Here are made-up things, facts about them, and rows of numbers that follow some of those facts. Name the thing behind each unnamed row.

How the things are related:
[soge, vabrun, klistis, tedro, klebir, grabrek, tubra, viser, vusik, betres, paflor, biviklil, gotru, teklu, boplidur, romam, dogros, sobras, klafalin, gipa, stifo, pledir, tagol, tugriste, penor, pluklibrin, tazokom, steze, klemiplu, stani, tafer, nozazon, kenim, saplos] π 152
[pastaskam, trites, pepidrel, flato, kodon, sugave, serim, stotrun, klusak, dofotra, tetro, triserek, skurus, trinu, nere, gradi, digrin, kazek, lisuzom, graplon, groskepan, klone, plifli, nebuk, trodriril, rirur, pudak, driza, mastom, tubrupa, mifos, busto, stokan, padel, kuzon, gedam, klake, vosta, dutiven] π 221
[rufar, gabran, pulo, skomem, druklon, lozul, skupi, butiluk, trufar, nepu, lutir, misi, zeste, kimal, bine, drozemok, busko, groni, vuvos, laplak, zostu, buler, tegral, pustom, dinis, plugru] π 352
[nugra, flaflan, gopi, saklotrim, kledrin, besta, neras, pifliste, fitam, tumok, boples, grakle, kubro, vatraklis, nugo, tresam, grolo, sigre, trabik, trovuk, brugrel, rebuk, tetisur, duge, grivavam, vaku, geka, plevuklen, fubrogrul, pobruk, tisitrer, mugi, flinol] π 494
soge ω: dutiven
pastaskam ω: flinol
rufar ω: tegral
trites ω: stani
gabran ω: gotru, tafer, klafalin
pepidrel ω: skomem, tagol
kodon ω: tetro, triserek
nugra ω: dutiven, rufar
flaflan ω: triserek, klafalin
gopi ω: saklotrim, tegral
pulo ω: trovuk, flaflan
sugave ω: gopi
tedro ω: triserek, rufar, tafer
serim ω: lisuzom
skomem ω: tegral, klafalin
saklotrim ω: pustom, skomem
besta ω: boplidur
neras ω: tubrupa, gopi
pifliste ω: rebuk
klebir ω: tetro, grabrek
grabrek ω: pledir
druklon ω: bine, plugru
tubra ω: misi, paflor, tegral, nugra
fitam ω: tegral, trites, flaflan
stotrun ω: saklotrim, sigre
tumok ω: vabrun, triserek, kubro
boples ω: saklotrim
skupi ω: vabrun, paflor, stani
klusak ω: drozemok, vuvos, pobruk, gradi
grakle ω: triserek, pustom, rufar
dofotra ω: gotru
tetro ω: rebuk
viser ω: pulo, pledir
vusik ω: brugrel, fubrogrul
triserek ω: tegral
betres ω: tetisur, lutir, skomem
butiluk ω: padel
kubro ω: vabrun, triserek
trufar ω: tetro
nepu ω: tegral
vatraklis ω: tegral
biviklil ω: vuvos, trabik
skurus ω: vuvos
lutir ω: nere, busko
gotru ω: tugriste
teklu ω: triserek, pudak, klafalin
misi ω: pifliste
zeste ω: duge, tegral
boplidur ω: plugru, tugriste
grolo ω: boplidur, pifliste, graplon, pobruk, flaflan
kimal ω: tetro, pledir, groni
nere ω: pobruk
gradi ω: tegral, gotru
digrin ω: nugra, pudak
kazek ω: gopi, grakle
sigre ω: kenim, klafalin
lisuzom ω: triserek, rebuk, trovuk
romam ω: drozemok, pledir
bine ω: fubrogrul
graplon ω: saklotrim, grakle
dogros ω: saklotrim, flaflan
sobras ω: pulo, klafalin
drozemok ω: pledir, tegral, fubrogrul
gipa ω: rebuk, tresam, pifliste
klone ω: biviklil, tegral, plugru, rufar
stifo ω: stotrun, dutiven, tedro
plifli ω: pledir, flato, tugriste
pledir ω: klafalin
trodriril ω: flinol, groni
trabik ω: triserek
tagol ω: bine, fubrogrul
rirur ω: viser, gabran, drozemok, groskepan
tugriste ω: drozemok, rebuk
driza ω: pustom
penor ω: bine
mastom ω: kimal, tugriste
pluklibrin ω: tugriste
trovuk ω: pledir, teklu
tubrupa ω: gradi, tugriste
busko ω: dinis
mifos ω: flaflan
busto ω: gotru
groni ω: boplidur, groskepan, dofotra
tazokom ω: tagol
brugrel ω: tetro, tresam
vuvos ω: triserek, penor
laplak ω: busto, pledir, zostu
rebuk ω: pledir, tegral, fubrogrul
zostu ω: rebuk, groskepan, tugriste
tetisur ω: trovuk, pifliste
duge ω: bine
klemiplu ω: drozemok
grivavam ω: pepidrel
stokan ω: bine, kubro, nugra, fubrogrul
vaku ω: pledir, busko
padel ω: tegral
geka ω: pledir
pustom ω: teklu
tafer ω: tegral
dinis ω: tegral
kuzon ω: tetro
plevuklen ω: tubrupa, pudak
fubrogrul ω: tegral, klafalin
nozazon ω: rebuk
kenim ω: lisuzom
gedam ω: mifos
pobruk ω: lisuzom, teklu
saplos ω: gipa, lisuzom, fubrogrul
tisitrer ω: teklu
klake ω: tetro, zeste
vosta ω: skupi, saklotrim, pastaskam
mugi ω: triserek, tegral, fubrogrul
flinol ω: drozemok, fubrogrul
[soge, rufar, trites, gabran, vabrun, flato, kodon, flaflan, klistis, gopi, pulo, sugave, serim, skomem, saklotrim, kledrin, besta, neras, pifliste, klebir, grabrek, druklon, fitam, tumok, boples, skupi, grakle, dofotra, tetro, viser, vusik, triserek, betres, kubro, vatraklis, biviklil, trinu, gotru, teklu, boplidur, grolo, digrin, kazek, sigre, lisuzom, romam, bine, graplon, dogros, groskepan, drozemok, gipa, stifo, plifli, pledir, trodriril, trabik, rirur, pudak, mastom, pluklibrin, trovuk, tubrupa, busko, mifos, busto, groni, tazokom, rebuk, zostu, tetisur, buler, duge, klemiplu, grivavam, stokan, padel, geka, stani, pustom, tafer, dinis, fubrogrul, nozazon, gedam, pobruk, tisitrer, klake, plugru, mugi, dutiven, flinol] θ 284
[pastaskam, pepidrel, nugra, tedro, tubra, stotrun, lozul, klusak, butiluk, trufar, nepu, nugo, paflor, skurus, lutir, tresam, misi, zeste, kimal, nere, gradi, sobras, klafalin, klone, nebuk, tagol, tugriste, driza, penor, steze, brugrel, vuvos, laplak, vaku, tegral, kuzon, plevuklen, kenim, saplos, vosta] θ 720

Named rows:
groni: [  6  -9 -16   9  13  -4   4   4  15   8  -2  -4 -16  22   4   5   5   2
   4   9  12  12  11   0   6   4 -10  -2  14  -7  11  14 -10  11  10  -4]
vusik: [  5  -6  -9   2   4  -2  -5   6   4  -3  -9  -5  -4   6   7  10  -1  21
  16  -9 -13  -1  12  -7   4  -6 -24 -12   7   4   7  -7  -7   4 -12 -10]
gabran: [  7  -9 -16  12  13  -2   5  10  15   7  -3  -2 -16  22  -1   4   3   4
   2   9  12   9   9  -1   4   6  -6  -1  10  -5  12  11 -10  11  12  -6]
misi: [-28  30   3   7  -1  -1  17  -3 -30 -20   7  16  -4   1 -19   0  -2 -34
 -11  18   8   4 -21   9 -14  -2  10  37  -7  -6  -8  12  16   7  -1  -1]
plifli: [ 23 -10   5  -7  -4   5  -3  -9  11  13   8  -9   0   7   6   1  -3   3
   5   3   2   5   8 -13  18   7  -1 -20   0   7  11   1 -14  -8   9  -2]
nere: [-11  32  26 -13 -17   9   7 -17 -26 -12  15  11  10 -14 -15  -4  -7 -32
 -14  11   3  -3 -23   0  -5   3  22  19 -19   8  -3   0  13 -14  -7   2]
viser: [  3  -5  -6   3  10   2  -7   4   8   3 -12  -6  -4   8   8  12   2  21
  14 -13 -10  -1  11  -4   4  -2 -13 -15   6   7   8  -3  -8   7 -17 -11]
pifliste: [  9 -26 -10  -2   7 -13  -5   4  19  14  -9  -7  -3  -3   7  -9   4  16
   1 -10  -1  -9   9   7  -4   3   2  -9   5 -10  -4   3  11  -1   7   4]
dinis: [ 10  -6 -16  11  10  -5   6  12  19   6  -4  -2 -14  19  -1   5   1   5
   1  10  12   8   9   3   1   2  -6  -2  12  -5  14   8  -7   9   9  -3]
rufar: [  7  -5 -17  14  11  -3   1  15  20   7  -1  -2 -12  18  -5   4   1   5
  -5  11  15   8  11   5  -3  -3  -5  -1  15  -6  11   7  -9  10   8   4]
klake: [ 25 -10   2 -10  -8   1  -5  -6  11   9  10  -8   1   3   2   2  -7   4
   2   6   1   5  11 -12  14   2  -9 -17   2   2  13  -3 -10 -12   9   0]
kuzon: [-11  27  23 -16 -19   4   7 -23 -33 -15  20   9  11 -14 -11  -2  -7 -35
 -10  14  -2   2 -20  -3   1   0   9  21 -16   4  -7   3  13 -16  -4   0]
tedro: [-34  34  17   4  -5   8   8  -5 -37 -28   0  13   7  -8 -11   2   0 -17
  -3  -3 -13  -4 -20   2 -12 -12   2  24 -13   9 -16  -8   9   5 -23  -6]
trabik: [  8 -24  -9   0   2  -9  -3  12  18  10  -7  -6  -1  -3   7 -13   5  18
   0  -9  -1  -5  10   6  -3   3   0 -10   4  -8 -10  -5   3   1  14   7]
tetisur: [ 11 -26  -9  -5   6 -11  -2   8  16  13 -10  -4  -2  -2   8  -9   3  16
   4 -12  -3 -10   7   3  -3  10   3  -9   1  -8  -4  -2   8   1  12   0]
kubro: [  7 -28 -11   3   2  -9  -5   9  15  10  -6  -5   1  -5   7 -10   4  17
   1  -6  -3  -6   9   6  -3   0  -2  -7   5 -10  -8  -4   5   1  15   8]
tumok: [  8 -32 -12   3   1  -9  -2  12   7   8  -5  -2   1  -5   7 -12   2  17
   5  -9  -6  -7   7  -1   1   4  -4  -8   1 -10  -9  -5   1   3  22   4]
skurus: [-13  33  27  -9 -20   9   7 -15 -29 -16  18  11  12 -12 -14  -8  -5 -33
 -15  12   1   0 -21  -3  -4  -2  15  18 -18   8 -11  -4   6 -13  -2   4]
nugo: [-30  16  10  -8 -10  -6   6  -8 -31 -12   1  18  13 -27   1 -11  10 -25
 -10  -5   2  -8 -29  18 -15   6  17  28 -12  -7 -27   3  22  -3   5   4]
buler: [  7  -4 -22   9   9  -4   1  12  16   7  -4   5  -8  10   6  11   4   3
   4   7  19  11   5   7   3   8 -10  -2  16  -9  18  11 -14   9  14  -3]

Rows to name:
No name comes twice in this set of rows, the named rows included.
[-25  14  10 -11  -8 -13   7 -13 -27 -14   3  10   8 -21  -6 -16   5 -25
 -13   1  -4 -11 -21  15 -19  -2  12  29 -12 -10 -27   6  35  -5  -6   4] : tresam
[ 10  -5 -18  10   6  -4   6  15  14   3  -1   2 -16  20  -1   1   4   5
   3  10   9   9  11  -2   2   3 -14  -1  12  -5   8   6 -14   7  18  -3] : druklon
[-33  32  17  -1  -4   6   9  -7 -37 -26  -4  14   6  -7  -8   5  -1 -18
   1  -5 -14  -5 -23  -2  -9  -5   5  26 -17   8 -11  -4  13   4 -25 -13] : sobras
[-30  31  15  -3  -7   3  10  -8 -40 -29  -1  13   5  -8  -9   4   0 -16
   3  -3 -16  -5 -21  -1 -10  -7  -3  26 -15   8 -13  -6  14   2 -23 -13] : saplos
[-35  38  12  -1  -6   5   4  -9 -36 -26  -2  17  13 -19  -1  11   5 -19
   0  -6  -4  -3 -24  10 -10  -6   1  23  -8   5 -12  -3   8   2 -25  -9] : steze
[ 23  -7   3  -4  -5   6  -8  -1  15  12   7  -9   3   1   1   2  -8   5
  -3   5   6   5  11  -8   9   0   0 -18   3   3  12  -5 -13 -11   8   8] : padel
[ 20  -4  -2  -7  -6   5  -9  -4  15  14   7  -3   9  -7   8   8  -4   3
   1   2  10   5   6  -1  14   6  -2 -20   5   3  17  -1 -17 -11  10   5] : trinu
[-31  35  16   0  -4   5   9  -7 -33 -26  -3  11   6 -10  -9   6  -2 -15
  -2  -4 -10  -7 -21   5 -14  -7   7  25 -14   9 -11  -5  16   3 -30 -10] : kenim
[-24  11  12 -11 -10 -13   9 -12 -32 -14   3  13   6 -20  -5 -17   6 -24
  -8   0  -9  -8 -21  11 -16   1  10  31 -14 -10 -28   3  31  -5   2   1] : brugrel
[  7 -27 -10  -7   6 -11  -2   0  13  14  -9  -6  -4   2  12  -9   9  14
   6 -11  -4  -7   7   3   2   9   0  -9   1  -7  -7   3   6   2  14  -1] : geka
[ 10 -23 -10  -3   0 -11  -2  12  16   9  -9  -3  -2  -4  10 -13   7  16
   4 -10  -3 -10   6   3  -3   7  -2  -9   4  -8  -6  -4   2   0  17   2] : grivavam
[  7 -23 -13  -3   1 -11  -5   8  15  13 -10   3   4 -11  18  -6   9  14
   5 -12   3  -6   3  11   2   9  -3 -11   7 -10  -4   0   1   0  16   5] : kledrin
[-33  37  16   0   1   6   2 -10 -26 -23  -3   7   8 -11 -12   6  -2 -17
  -8  -3  -8  -6 -18  11 -19 -15  11  22  -6   6 -11   0  20   1 -42  -3] : klafalin
[-25  35   4   0   0  -2  21  -1 -26 -19   7  18  -7   3 -16   1   0 -34
 -11  15  10   4 -25   8 -14   5  15  38 -11  -2  -3  11  15   6  -1  -7] : lutir
[-16  33  27  -8 -16  12   7 -20 -28 -12  17   7  10  -9 -14  -7  -3 -36
 -17  10   1   2 -21  -4  -3  -1  19  16 -16   9 -11   0  10 -11  -7   5] : gradi

Now the same things, written a new way:
Some rows with their names:
sugave: [  5   5   5  10 -13  -5   3   8  -4  -1 -12  -2   3   2 -21]
skupi: [  8   0   4   9 -18   0  -4   5  -3   8  -9   3   5  -3 -18]
klafalin: [ 40 -22 -10   8   1 -10  -4   1   1  14 -27 -28 -20   5 -12]
fubrogrul: [ 18   3  -8   8  -8  -4   2   8  -9   3  -2  -3  10  -4 -14]
teklu: [ 19 -12   0   2 -23 -19  -2  13  -1   4 -17 -15  -8 -10 -21]
gabran: [  9  -2   5  10 -19  -3   3   7  -8   7   0  -2   2   1 -12]
pobruk: [ 10   1  -1   8 -12  -7   7   9 -10   4  -4   1   2  -1 -15]
stokan: [  5   5   1  12 -17   4   1   2  -1  -3 -10  -8   8   0 -25]
rirur: [  7   3   6  16 -19  -1  10   8  -6   0  -6  -6   0   9 -19]
tisitrer: [  5   3   3  10 -13  -4   7   4  -8   5  -5  -1   1  -2 -19]
nugra: [ 22  -7  -7  16   8   9  -3 -13  -3  13 -21 -13  -7  10 -19]
rufar: [ 13  -2  -6   6 -11  -4  -6   7  -6   5  -6   0   7  -6 -11]
stifo: [ 13 -10   5   2 -29 -13  -4   7   4   6 -20 -18  -7  -8 -27]
driza: [ 15  -7   0  16   6   9   3  -9  -2   9 -24 -14 -14  17 -20]
pifliste: [ 17   2  -4  10  -9  -7   5  10 -11   5  -4   1   6  -2 -14]
tazokom: [ 21  -8  -1   6 -29 -13  -5   9   3   4 -16 -20   0  -6 -27]
klake: [ 11   5   1  15 -18   0   4   7  -5  -1  -7  -8   9   5 -21]
saklotrim: [ 11   0   0   6  -6  -9   3   8  -8   6  -8   5   4  -5 -15]
fitam: [  4   3   4   9 -16  -2   6   2  -5   4  -7  -1   3  -1 -23]
plevuklen: [ 19  -5   1  19   1  10   6 -13  -3  16 -17 -14 -12  17 -21]

Name these rows:
No name comes twice in this set of rows, the named rows included.
[ 26 -10  -1  23  -5  11   4  -7  -5  18 -11 -18  -9  21 -13] : kimal
[ 10  -1   0  12 -22   4  -2   1  -4   6  -4  -3  10   2 -19] : druklon
[ 17   2  -4   7  -5  -6  -3  11  -5   0 -12   2   7  -3 -15] : dutiven
[ 19  -2  -5   8 -13  -5  -4  10  -8   7  -3   1  11  -4 -11] : plugru
[ 13 -10   5   3 -28 -16  -1   9   2   4 -19 -16  -8  -8 -24] : dogros
[ 22   1  -3  14  -8  -8   7  17 -11   0  -5  -2   5   4 -11] : groskepan
[ 16   1  -8   6  -4  -6   0  13  -7  -2 -10  -2   7  -3 -13] : triserek
[ 17  -9   3   3 -28 -15  -6   9   4   5 -21 -15  -3  -9 -29] : soge
[ 20  -6   1  22   1  10   9 -10  -6  16 -13 -16 -13  19 -18] : vaku
[  8   1   1  12 -15  -3   6   8  -6  -1  -7  -6   3   3 -19] : serim
[ 15   4  -4  11 -14   1   0   5  -4   4  -3  -3  11  -2 -21] : duge
[ 33 -12  -5   6 -23 -22   0  20  -5   4 -10 -15  -4  -6 -16] : pledir
[  3   2   5  11 -18  -1   9   2  -7   5  -4  -5   0   1 -20] : grolo
[ 15  -9   5   5 -31 -14   2   9   2   4 -16 -20  -7  -5 -25] : betres

